(in the rows, 128 means zero)
Rows lie near named flat spaces through zero. A row that begins with a name and a colon came from that space; any other row is followed by the name of its block's space that it lies nearest.
scmn: [146 114 137 121 146  81  82 118 102 120 126 142 140 141 105  98 158 128
 129 122 200  89 103  70]
rnqh: [141  85  98 154 155 116  72 105 115 169 110 141 114 124 160  88 158 129
 117 145 132  50 123 124]
rnqh: [158 121 106 140 119 138  92 160 118 153 125 119 172 153 141 118 133 157
 121 136 125  76 171 110]
scmn: [ 94 131 169 111 138 132 112 134 181 176 153 114 132 100 129 103 130 154
 149  90 131 131 132 172]
scmn: [162 128 126 119  76 102 125 132  91 104 101 133 140 147  64 137  87 115
  95 161 150 174  65 111]
dscf: [148 130  98 151 144 128 123  94 127  93 139 180 158 100 135 170 147 130
 130 151  99 121 183  68]
jqgh: [135 156 165  49  94 106 151 149 152 139 103 101 121  89 157 104 138 109
 136 147   4 143 158 183]
rnqh: [146 140  98  97 130 153  93  74 176 165 136 142 133  92 145 118 136 100
 143 102 103  80 119 104]
rnqh: [133 129  79 198 132 190 134  87 163 109 138 180 136  98 175 218  91 132
 126 163  66 112 180 136]
dscf: [137 159 125 106 121 125 156 128 136  87 145 156 129 107 131 163 154 101
 140 127 108 137 155  93]
rnqh: [ 91 128 145 119 136 120 197 153  98 109 130 101  90 139 110 113 143 119
 124 117 129 205 116 152]
jlmr: [151 135 101 124  66 160 116 163 149 171 123 129 112 125 134 139 110 103
 107 139 105 101  96 174]
scmn: [113 125 112 125 141 134 156 132 123 134 139 132 102 115 137 117 166 111
 129 117 115 140 138 127]
rnqh: [139 148 128 100 106 135 129 110 153 130 134 137 143 105 106 139 114 115
 131 120 108 151 117 117]
rnqh: [107 162 156 101 152 116 166  92 160  75 155 161 119  82 134 165 151 106
 161 111 107 162 155 101]
jqgh: [121 111  88 169 143 163 124 116 131 151 143 140 124 129 132 136 132 134
 121 117 146 118 132 120]
jlmr: [140  87 143 159 135  75 115 119  51  95  79 114 141 172  87 106  91 158
  95 180 160 166  92 117]
dscf: [124  72  86 185 137 161  95  70 115 185  94 109 125 141 109 100  61 153
  93 147 130 146  69 163]
dscf: [121 156 150 132  90 135 145 166 160 110 159 158 123 109 115 182 120 120
 132 125 144 146 123 150]
scmn: [113 129 154 122 151  94 151 115 104  85 133 133 128 131  95 126 138 131
 134 122 163 178 120  95]
jlmr: [130  97  96 163 160 130 115 127  99 143 131 132 146 139 132 107 158 155
 119 132 136 114 166  97]
jqgh: [163 157 178  93  93  89 125 164  95  71  99  94 186 179  97 140  78 154
 129 153 138 148 137 106]
dscf: [115 135 163  79 149  90 151 112 113 106 104 101  94 126 143  91 147 102
 143 125 107 137 111 137]
jqgh: [139 157  92 139  70 168 173 197 122 112 160 147 102 150 106 182 138  87
 111 115 174 142 103 124]
jlmr: [119 127 137 119 140 110 126 123 141 130 138 151 104  97 143 122 167 111
 136 125 121 112 131 130]
jlmr: [136 102  53 172 140 171 134 110  93 144 126 127 111 162 123 124 131 112
 105 121 165 117 103  96]
jqgh: [147 128 126 119 128 107 117 122 104 106 114 130 127 146 123 123 133 114
 125 137 152 108 110  97]
jqgh: [110 131 156 133 147  97 127 103 153 102 157 182 126  76 111 153 154 128
 142 126 140 152 137 108]
rnqh: [103 100  91 168 146 159 171 116 102 139 115 113  94 136 139 123 120 128
 108 142  95 171 128 161]
jlmr: [131 108 117 131 150  90 137 114  80 103 121 143 118 132 101 106 166 117
 116 137 155 150 116  80]
scmn: [134 128 161  93 170  81  80  51 147 114 113 141 140  97 139 102 134 124
 156 125 124  91 121  91]
jlmr: [155 100 106 169  61 140 101 159 125 167  89 142 113 121 140 149  78 131
  79 203  67 112  99 215]
jlmr: [119  94  90 142 169 147 115 103 113 177 119 103 122 137 148  74 151 139
 124 113 119 105 139 123]
jqgh: [ 78 105 182 121 185  88 107  55 166 140 122 143  72  72 153  95 139 120
 152 120 126 120  86 175]
jlmr: [100  91 130 177 162 118 143  61 127 111  94 157  82  82 169 147 105 128
 116 189  45 155 129 187]
dscf: [149 130 170 120 109  87  80  96 147 107 100 152 142 105 128 147  83 133
 128 171 110 107 102 144]
scmn: [120 106 121 143 148 115  97 117 135 157 148 155 124 107 115 107 164 134
 127 113 167 110 119 110]
rnqh: [111 134 132 106 179 124 152 124 114 118 137 100 137 140 149  96 172 138
 154  96 122 128 182  92]
dscf: [132 153 109  98 160 142 170  75 127  92 136 123 180 110 116 137 134 137
 149 113  61 191 201  55]
jqgh: [166  93 131 131  94  73  90 135  74 129  69 128 123 143 109  98 109 126
  86 196 114 119  80 145]
rnqh: [108 133 110  80 176 143 152  88 133 153 134  89 116 122 143  68 171 109
 153  74 106 134 142  98]
jqgh: [119 149 141 135  91 167 156 180 130 125 128  83 126 180 120 153  69 137
 124 115 160 148 102 176]
jqgh: [117 159 141  82 130 153 155 141 158 142 134  86 140 125 158 115 131 131
 154  99  70 132 175 147]
dscf: [120 117  91 176 108 163 142 156 133 147 157 160 112 120 115 160 137 125
 108 127 151 141 122 140]
jqgh: [151 118  65 191 110 181 122 131  97 117 121 131 119 190 126 170  82 115
 103 137 198  95  84 109]
dscf: [142 131 120 140 133 110 119 159 120 108 148 169 130 117 150 148 185 121
 132 139 138  81 173  94]
scmn: [116  96  88 202 148 120 153 107  97  93 155 206 112  98  88 173 161 126
 102 153 161 185 130  82]
jlmr: [ 99 145 146 126 165 154 121 120 188 145 164 132 131 101 178 138 149 141
 169  88 118  84 181 141]
dscf: [125 106 145 144  77 138 105 112 158 186 116 120 177  97  51 125  34 184
  94 152  87 229  90 192]
rnqh: [164 109  88 160  95 153  75 135 135 172 114 140 148 135 137 135 101 138
 104 155 119  73 120 141]
scmn: [115 154 194 124  78 123 124 159 183 126 144 138 155 100  99 175  67 161
 132 138 116 175 122 193]
scmn: [119 138 164  84 121  99 132  91 152 125 121 131 122  87 102 115 116 116
 135 126  98 175  97 141]
scmn: [110 123 123 114 170 118 162 110  93 109 124 102 113 149 124  94 156 119
 137 105 145 155 129  94]
jlmr: [118  90 143 100 167  61 131  84  77 127  88 113 100 116 111  51 163 118
 117 147 107 164  98 118]
dscf: [154 177 110  87  78 134 171 142 148  89 155 174 135  86 105 183 155  80
 129 130  83 167 149  87]
[144 123 117 110  95 116 125 177 120 164 140 133 157 111  95 103 165 143
 109 132 101 153 157 121]	dscf
[156 163 129 116  38 147 151 158 143 103 117 141 121 128 101 194  63  94
 105 161 105 164  78 167]	jlmr
[102 153 154 115 150 142 149 136 158 120 165 117 154 122 123 138 136 152
 159  84 141 153 171 114]	jqgh
[139 126 122 129 135 129 118 122 102 115 110 105 120 173 132 118 112 117
 128 122 176  97  94 111]	jqgh
[102 144 132 101 156 165 122 100 171 161 142  92  96 137 160 102 126 105
 161  63 165  83  93 143]	jlmr
[ 87 106 117 166 152 152 177 128 102 126 118 102  72 153 143 124 115 123
 117 128 136 164 102 177]	rnqh
[125 147 172  99  98 110  93 167 185 156 146 149 101  91 159 132 151 109
 145 119 131  62 113 182]	jlmr
[126 133 108 134 108 161 148 179 115 148 140  98 126 168 116 123 126 130
 119 104 164 134 120 136]	jqgh
[117 119 135 126 190 102 119 101 119 110 133 136 131 119 163 106 181 136
 153 119 127  92 179  86]	rnqh
[ 91  74 129 229 135 139 103 107 142 157 139 170 108 106  98 158  79 169
  99 153 177 165  78 189]	jqgh
[142 136 140 162  86 121 121 153 124  88 127 164 111 142 115 191  91 113
 112 160 179 117  81 144]	jlmr
[127 108 113 167 116 142 141 186  91 139 119 105 125 170 135 126 122 151
 104 147 137 128 142 159]	rnqh
[129 114 107 199 135 153 116 128 113 105 132 146 125 166 133 175  93 140
 118 140 197 101 110 121]	jlmr
[115  86  54 241 185 176 159  75  90  95 128 164 141 135 148 183 113 162
 109 167 101 161 195  93]	jlmr
[174 149 159  49  79  57  88 158 130 136 135 152 179  92  67  94 174 123
 124 131 121 134 130  75]	rnqh
[153 137 103 104  90 117 123 151 148 148 147 182 120  69 127 137 190  93
 117 143  77 113 148 118]	rnqh
[146 136 124 159 134 135 107 113 146  94 125 166 144 116 178 185 116 133
 138 164  96  71 177 120]	scmn
[130 170 211  99 127 101  92 102 163  72 132 115 173 154  99 162  51 149
 166 102 213 121  88 106]	rnqh
[ 86 111 141 160 173 144 122 117 138 149 154 111 123 145 119 110 123 159
 143  82 204 134 113 133]	jqgh
[136 138 171  54 103  87 136 133 124 142  95  85 152 112 102  76 116 138
 125 141  49 185 131 154]	jlmr
[103 162 160 130 141 148 167 123 148  77 145 117 130 142 135 176  92 133
 156 106 148 157 139 131]	rnqh
[146 141 148  83 109  96 131 153 107 116 109 108 131 140 123 104 141 116
 127 136 114 126 124 123]	jqgh

Each name stands for a flat space through zero: a line, a plane or more. A row that begins with a name and a colon came from that space; any other row is followed by the name of the space it lies nearest, among the names in its block.
pm_zd: [ 69 195 106 145 106 141 140 114 132 127 157 129  85 113 128 112 146 139
 128 114 133 116 131 115]
gn_pf: [145 118 151 111 154 166 100 139 115 138 129 147 110 131 126 137 110 143
 134 155 126 147 111 104]
pm_zd: [118 141 122 164 133  71 175 112 146 131 131  94 141 124  91  78 133 106
 132 120 132 122 150 165]
ms_tr: [116  43 141 133 108 162 167 164 113 125  89 137 130 122 109 116 128  91
 132 135 144 105 128 156]
gn_pf: [ 91 136 107 133 130 122 125 148 138  94 139 104 146 121 124 127 127 132
 158 107 133 115  93 155]
ms_tr: [126 115 128 133 125 140 145 130 125 130 122 124 120 128 109 113 123 116
 132 132 134 120 133 136]
gn_pf: [160  92 160 116 161 177 114 150 112 148 112 140 110 140 119 129 102 126
 128 160 129 136 126 112]
fh_sl: [103  80  93 108  35 155 160 105 106  99 119 164 122 103  98 134 149 107
 136 118 146 115 120 137]
fh_sl: [162 126 170 121 186 104  92 140 131 148 127 134 145 131 145 135 112 150
 129 154 116 168 108 114]
gn_pf: [ 78 120 169 111 148 176 107 180 113 148 114 171  94  88 158 143 121 148
 143 152 153 152  54 100]
rc_hb: [119 119 128 148 157 127  97 175 143 106 128  99 162 168 196 164 145 137
 110  96  92  93 160 144]
ms_tr: [118 208 111 147 155 120 146 104 144 141 154  89  95 127  89  84 108 129
 141 127 140 122 130 127]
gn_pf: [149  98 100 123 155 171 127 153 130  90 127  73 144 159  80 118  87 108
 169 119 133  90 116 167]
ms_tr: [ 68 108 121 142 102 115 171 120 121 100 144 132 121  83  45  68 129 118
 182 141 152 148  77 167]
ms_tr: [171 107 103 105 116 171 147 129 123 133  97 107 124 143 108 137  97  94
 128 121 154  90 133 132]
pm_zd: [ 90 157 130 163 121  70 152 103 139 124 155 125 128 111 105  85 153 135
 133 128 117 148 140 145]
fh_sl: [224 118 114  86  90 134 113  68 114 148 116 155 131 152 133 167 122 123
  88 137 121 136 175  87]
ms_tr: [122 112 148 141 152 103 131 152 136 132 117 119 148 125 139 122 129 125
 130 129 127 133 119 145]
rc_hb: [195  61 162 109 159 153 125 125 108 142 111 138 129 137  68 107  87 116
 146 178 132 157 119 129]
gn_pf: [164 160  87 109 111 137 132  89 130 120 137 106 123 139  95 128 107 119
 135 118 139 113 135 124]
pm_zd: [ 80 157  88 148 131 203 105 123 119  64 199 100  88 159  68  99 123 153
 173 125  95 105 144 141]
ms_tr: [ 96  97 157 151 123 103 129 124 119 116 150 158 131 115 110 102 156 145
 136 150 103 165 133 138]
rc_hb: [127 141  95 107 109 152 135 120 126 113 128 116 121 119 102 130 109 119
 150 118 153 113  97 132]
rc_hb: [ 81 147  60  95  57 177 117 113 117  69 154 137 116 110 111 155 134 137
 163  97 145 105  82 128]
fh_sl: [124  72 105 116  30 189 192  98  96 136  98 170  84 113  87 116 143  83
 107 133 155  97 165 122]
fh_sl: [158 160  96  81 120 203 123 124 119 143 110 121  89 126 117 152  83 116
 136 126 172 101  94  96]
gn_pf: [ 82 136  82 140  74 126 167 126 135 102 125 111 131 119 126 125 149 105
 130  88 143  85 135 155]
pm_zd: [ 96 137 164 123 187 162  52 163 118 105 173 149 116 129 141 140 121 188
 163 158  96 174  78 107]
ms_tr: [141  56 155 130 119 159 127 161 114 138  95 153 135 147 169 155 144 115
  95 133 113 112 165 125]
pm_zd: [134 151 112 123 126 174 155 126 126 148 115 111  89 130 104 113 103 105
 127 128 156  98 133 120]
ms_tr: [194 165 139 116 199  29  76 114 158 127 142  91 200 143 149 146 106 156
 138 125 109 173 101 134]
fh_sl: [151 117 200 139 203 125 100 122 114 154 157 153 103 124  74  78 104 162
 151 202 105 205 114 110]
fh_sl: [ 95  77 207 200 189  24 149 207 159 164  83 116 192 134 230 124 179 116
  77 114  95 127 172 170]
pm_zd: [160  79 122  99  82 140 109 111 110 115 118 166 146 136 147 170 143 130
 111 129 115 135 143 113]
pm_zd: [ 96 187 148 151 147  72 165 131 149 177 113 121 113  91 146  99 133 120
 114 125 159 138 109 124]
rc_hb: [156  91 151 150 171  92 132 157 142 133 107  97 170 153 144 124 124 113
 118 125 112 118 153 159]
gn_pf: [ 64 133 117 131  75 146 159 141 123 133 112 154 103  94 154 135 156 116
 117 109 153 107 113 123]
rc_hb: [131  79 169 139 127 115 117 122 112 130 137 170 132 128 125 120 151 144
 118 160  97 168 150 122]
gn_pf: [144  71 166 166 139  86 184 150 136 166  80 118 148 136 140 101 142  85
  90 131 128 111 183 158]
fh_sl: [204 130 142 116 134 155 137 102 120 182 102 136  98 155 134 134 110 110
  81 148 130 119 188  90]
rc_hb: [148  40 172 126 156 179  71 163 102 103 139 161 140 166 143 153 135 155
 128 161  73 149 153 122]
rc_hb: [123 129  84 127  65  49 161  84 141 100 129 120 176 108 114 126 154 111
 132  94 137 127 126 160]
pm_zd: [138 168 107 135 123 128 198 128 146 178  80  87 103 118 123 105 105  74
 106 106 184  75 140 135]
rc_hb: [185 147 141 118 162 132 116 120 132 163 116 118 121 148 139 136 104 126
 107 140 129 130 148 105]
[104 151 125 129 143 146 108 146 131 120 140 123 119 129 146 138 127 143
 135 121 125 122 113 122]	pm_zd
[176  30 134 124 157 141  82 171 125  76 120 105 199 187 149 168 124 128
 135 120  80 110 155 165]	rc_hb
[136 113 141 114 141 165  99 133 114 121 140 146 115 133 118 135 117 146
 141 150 118 146 115 112]	pm_zd
[145 114 147 129 152 136 129 126 121 136 130 129 119 128  92 104 109 127
 142 154 129 146 122 129]	pm_zd
[208  91 136 118 188 154 135 142 129 140 101  78 140 163  75 107  66  96
 147 148 141 111 133 150]	gn_pf
[ 88 135 128 133  91 143 100  86 105  94 191 179  99 119  97 115 161 173
 142 152  89 173 138 106]	pm_zd
[ 62  51 197 190 136 111 185 168 118 150 110 158 113 104 110  63 163 109
 121 162 118 145 153 161]	fh_sl
[120  65 115  97  63 102 122 123 116  94 113 169 175 101 145 168 154 128
 135 116 133 145  91 139]	fh_sl
[147  80 166 134 138 124 101 149 121 138 115 156 147 151 186 161 153 139
  91 136  92 137 169 115]	ms_tr
[199  86 171  94 163 202 129 120  96 175 105 156  77 125  58 102  68 116
 141 199 155 160 109  94]	pm_zd
[173  63 101  98  85 110 136  93 115  90 124 132 171 125  66 127 116 111
 158 133 134 143 109 156]	rc_hb
[ 31 231 112 134  81 102 120 126 143 144 144 165  97  83 227 167 185 162
  93  87 138 127 107  84]	pm_zd
[133 103 164 141 153  82 112 133 130 129 135 142 156 127 138 123 142 145
 126 145 103 165 130 135]	fh_sl
[161 142 143 146 152  98 124 116 138 148 130 116 136 155 149 127 135 130
  97 129 103 129 181 121]	fh_sl
[147 104 120 121 161 162 103 162 130 102 125  96 148 159 130 145 104 126
 146 120 119 103 122 146]	pm_zd
[163 102 123 112  91 143 152  96 113 143 112 149 114 126 100 123 124 108
 114 142 140 129 150 117]	pm_zd
[180  57 152 124 121  62 136 112 126 131 105 144 185 129 122 130 138 115
 117 142 115 160 142 148]	pm_zd
[134 212 125 170 180  94 159  75 145 143 179  76  90 134  27  31 100 131
 156 153 124 148 153 141]	ms_tr
[135 145 161 142 160  59 102 118 139 138 146 139 154 125 153 127 145 157
 119 140 100 175 131 121]	gn_pf
[ 60 159  97 132 118 107 131 150 144  90 141 105 146 100 134 129 135 135
 165  94 146 116  67 157]	gn_pf
[107 188 161 137 176  89 149 161 151 193  92 117 114  91 176 121 115 121
 112 126 172 133  84 113]	pm_zd
[158 166 119 132 150 120 124 131 145 149 116  97 132 155 168 147 122 121
  98 107 125  99 163 119]	fh_sl

Rows lie near named flat spaces through zero. A row that begins with a name and a colon came from that space; any other row is followed by the name of its block's space that it lies nearest.
ph_hf: [106 127 134 118 128 124 115 129  80 152 177 121 109 139 111 101 136 124
 158 129 121 143 132 174]
qz_rl: [124  66 168 157 129 164 115 130 101 170 168 161 135 154 117 123  99  74
  70 129 105 150 182 125]
qz_rl: [137 153 152 109 121 134 140 111  99 133 150 115 124 149 139 139 149 144
 141 162 136 115 103 130]
qz_rl: [140 118 151 137 108 144 118 104 146 148 115 139 157 139 136 159  88 113
 105 120 118 115 122  92]
rr_lb: [149 172 131 130  60 165 174 119 131  88 142 125  91 172 132 215  77 132
 142 134 115 109 135  96]
nc_zh: [118 142 139 138 182 112 121 161 106 141 134  92 162 120  99 106 121 115
 114 119 129 143 138 153]
qt_hm: [119 173 135 122 145 126 133 151 119 120 111  88 137 137 107 148  94 131
 146 111 118 124 125 141]
qt_hm: [111 115 133 137 147 126 124 149  93 135 154 107  94 143 112  87 147 122
 130 130 137 139 167 138]
ph_hf: [130 160 113  81 120 112 135 112 125 140 141 121 122 117 135 100 156 156
 176 125 119 121  61 172]
rr_lb: [137 172 136 105 121 165 164 154 157  98  66 113 107 155 126 177  73 127
 128 103  89 110 128 118]
rr_lb: [155 116  61 194 103  79 126 109 206  77 110 139 165  70 142 154 135 145
 107 120 191 122 133  45]
qt_hm: [110 131  87 136 123  95 118 132 120 104 147 126 107 102 122 111 160 149
 167 131 154 140 134 148]
nc_zh: [136 115 135 142 153 147 153 162 119 118 151 155 148 123 114 144 117  95
  81 139 107 159 153 162]
qt_hm: [119 115  96 128  98 108 105 106 153 140 123 125 106 116 129  96 125 140
 162  92 135 118 119 111]
qz_rl: [146 114 181 118 103 162 132  91 100 164 163 146 136 167 147 148 126 115
 103 163 118 116 115 112]
nc_zh: [129 110 154 142 201 120 132 158 100 114 114 108 131 127 137  89 202 134
  82 182 169 133 164 114]
ph_hf: [108 105  87 161 143  94 121 144 105  64 146 161 112  86 138 139 206 150
 139 188 184 158 171 147]
nc_zh: [106  81 147 130 139 147 101 132 125 136  88 146  98 141 138 109 136 118
 116 128 124 127 173 111]
ph_hf: [141 166 179  76 161 139 145 123  89 166 139  94 142 156 134 102 156 140
 130 156 114 112  72 159]
qt_hm: [176 154  73 117  92 128 198 131 186  85 142 143 103 113 142 128 144 145
 121 118 124 123  88 121]
ph_hf: [142 133 138 145 116 142 138 122 146  98 100 143 144 132 144 189 112 128
 104 149 136 118 139  89]
qz_rl: [133 153 178 118 160 139 129 134 105 157 106  52 116 176 123  94 124 134
 118 125 137  96 134  84]
rr_lb: [120  96  81 129 153  89 113 133 155 109 105 147 117  78 144  69 200 153
 136 133 160 138 125 135]
nc_zh: [116  85 154 150 129 155 107 129 119 134 121 177 152 131 129 171  98  92
  90 140 110 147 169 130]
ph_hf: [127 164 151  84  89 151 128 104 121 177 139 102 117 166 116 130  66 124
 169  82  79 107  81 146]
qt_hm: [174  88 151 128 133 161 177 122 127 124 167 190 140 133 161 131 182 109
  48 192 126 142 123 128]
qz_rl: [ 92 161 140 148 158  87  71 125  97 131 109  87 190 106 107 166 105 140
 165 132 158 128 127 134]
nc_zh: [124 129 149 146 113 121 103  96 107 127 136 133 157 130 141 176 131 136
 134 166 157 119 128 102]
ph_hf: [114  65 128 156  79 138  90  90 141 132 108 146  68 151 154 114 138 132
 133 126 157 107 184  46]
qz_rl: [156 120  73 143  67 118 132  87 226  60  55 200 154  76 178 216 126 156
 127 137 148 110  97  68]
rr_lb: [134 154  87 118 118 100 143 121 136  84 143 167 157  79 141 170 164 154
 155 163 142 145  83 175]
qt_hm: [ 96 113 140 125 100 118  71  88  97 160 152 164 165 114 127 164 107 122
 167 135 121 139 110 164]
ph_hf: [116 205 115 114 179 119 156 188 141  46  27  57  92 132 124 154 140 173
 159 132 149 105 147 112]
nc_zh: [104 166 204 125 180 157 115 156  72 116  75  89 151 169 121 197 101 124
 118 170 125 117 163 124]
nc_zh: [132 153 148 134 165 151 177 183  76  96 171 118 117 150 105 152 136 110
  99 167 118 156 165 175]
qz_rl: [152 111 133 116 130 177 203 173 106 135 196 126  46 178 110  65 138  95
  84 119  88 147 167 156]
ph_hf: [130 128 115 129  57 140 119  87 162 106  94 149  97 141 155 182 103 147
 159 122 133  99 126  73]
qz_rl: [158  93 124 120 108 159 147 121 199 149  83 144 105 142 145  93 101 110
  85  78  97 107 126  75]
rr_lb: [112  38  86 152 118  69  64  79 128 179 186 162 126  77 142  15 212 137
 142 127 179 145 124 124]
ph_hf: [143 124 140 120 166 131 134 144 156 156  94  97 140 132 123  75 120 118
  93  95 116 117 120 108]
qt_hm: [169 149 110 101  95 142 189 122 136 143 203 138 115 138 124 106 128 121
 121 117  97 134  76 164]
qt_hm: [136 164  79 121 135  96 167 151 117  96 181 109 106 104 114  96 175 152
 157 136 147 145 105 174]
rr_lb: [130  48  85 192  96  92  92  93 149 143 186 174 144  87 133  94 152 112
 103 124 172 150 159  90]
nc_zh: [123 146 112 106 107 151 176 156  93  96 167 112  21 169 122 102 160 142
 162 138 120 131 158 155]
qt_hm: [114 123 108 158 146 130 156 174  90  52 152 149  88 122 124 162 175 132
 121 186 157 161 197 153]
rr_lb: [132  88 125 180 119 127 123 127 121 123 164 138 124 131 123 128 130 108
  92 140 156 140 182  89]
rr_lb: [121 121 162 122 167 131  97 134 135 186 102 117 195 122 107 113  73  95
 100  86  92 132 111 145]
qz_rl: [106 151 147 158 132 123 107 140  79 145 184 116 186 129  82 185  57  94
 133 119 113 157 145 171]
rr_lb: [132 182 135  91 137  95 111  98 128 154 115  89 174 113 134 122 137 162
 172 126 137 103  44 141]
[123 126 164 125 187 163 134 183 159 135  22  68  97 169 114  88  84 108
  83  75 101 104 184  74]	rr_lb
[132 157 159  82  96 151 127  98 122 174 125 101 111 170 131 121  92 134
 162 101  93  97  81 126]	ph_hf
[134 142 122 128 101 136 152 124 121  97 128 100  55 162 142 123 157 156
 149 146 155 104 150  84]	rr_lb
[158 198  91 136  99 112 169 124 172  52  99 119 151 106 142 220 116 164
 145 145 153 109  92  96]	rr_lb
[130 100 136 149 202 118 139 171 106 122 140 119 137 115 121  74 187 117
  74 160 152 152 166 140]	nc_zh
[ 95  81  59 136 100  82  93 109 130 107 145 155  57  90 143  61 210 166
 191 132 175 139 148 136]	ph_hf
[117 152 149  95 117 133 124 109  95 124 116 104  82 159 147 126 164 164
 175 159 142 102 114 122]	ph_hf
[143 172 154  70 153 138 142 132 150 172  77  62 118 157 126  68 111 142
 140  80  95  89  70 120]	ph_hf
[111 168 126 136 163 116 125 172 118 146 130  59 141 135  75 106  66 110
 140  67 108 135 141 150]	qz_rl
[164 127 159 116  92 167 165 102 127 133 150 146 112 167 154 153 132 124
  99 159 119 110 114  97]	qz_rl
[114 106 160 143 126 117  91  89  87 115 113 117  98 148 168 131 206 167
 143 205 201 100 158  61]	nc_zh
[ 95 105 110 168 139 118 111 157  98  95 141 130  96 123 110 132 139 122
 136 139 153 152 203 133]	ph_hf
[126 167 141 100 122 148 132 135 148 132  80 114 140 142 119 166  64 124
 145  91  85 113 103 138]	nc_zh
[123 158 139  80 125 157 147 142 131 126  91 125 100 150 129 138 106 133
 152 111  83 118 106 161]	rr_lb
[112  93 113 121 120 115 103 110 118 136 149 181 136  98 140 119 161 129
 144 146 128 149 117 170]	qz_rl
[127 159 108 113 167 110 151 158 126  73  95 118 116 106 140 129 190 164
 142 166 154 129 120 149]	rr_lb
[154 135 125 148 122 155 178 156 147  91 123 116  93 155 126 144 114 118
  88 127 127 122 167  86]	qz_rl
[145 153 137 118  94 145 153 114 113 135 178 141 141 143 123 170 100 118
 131 136 105 132  99 153]	qz_rl
[129 125 138 115 122 129 132 112  97 122 155 146 115 132 147 132 177 144
 139 177 144 129 117 144]	qz_rl
[133 116 138 130 103 130 114  93 130 128 129 164 153 121 151 170 133 132
 127 157 136 124 111 117]	qz_rl
[124 126 149 158 157 138 134 158  99 116 146 129 154 133 110 161 111 102
  91 149 129 150 169 139]	ph_hf
[114 110 176 147 168 136 122 140  48 121 168 130 128 149 132 137 185 123
 101 211 162 145 176 140]	ph_hf
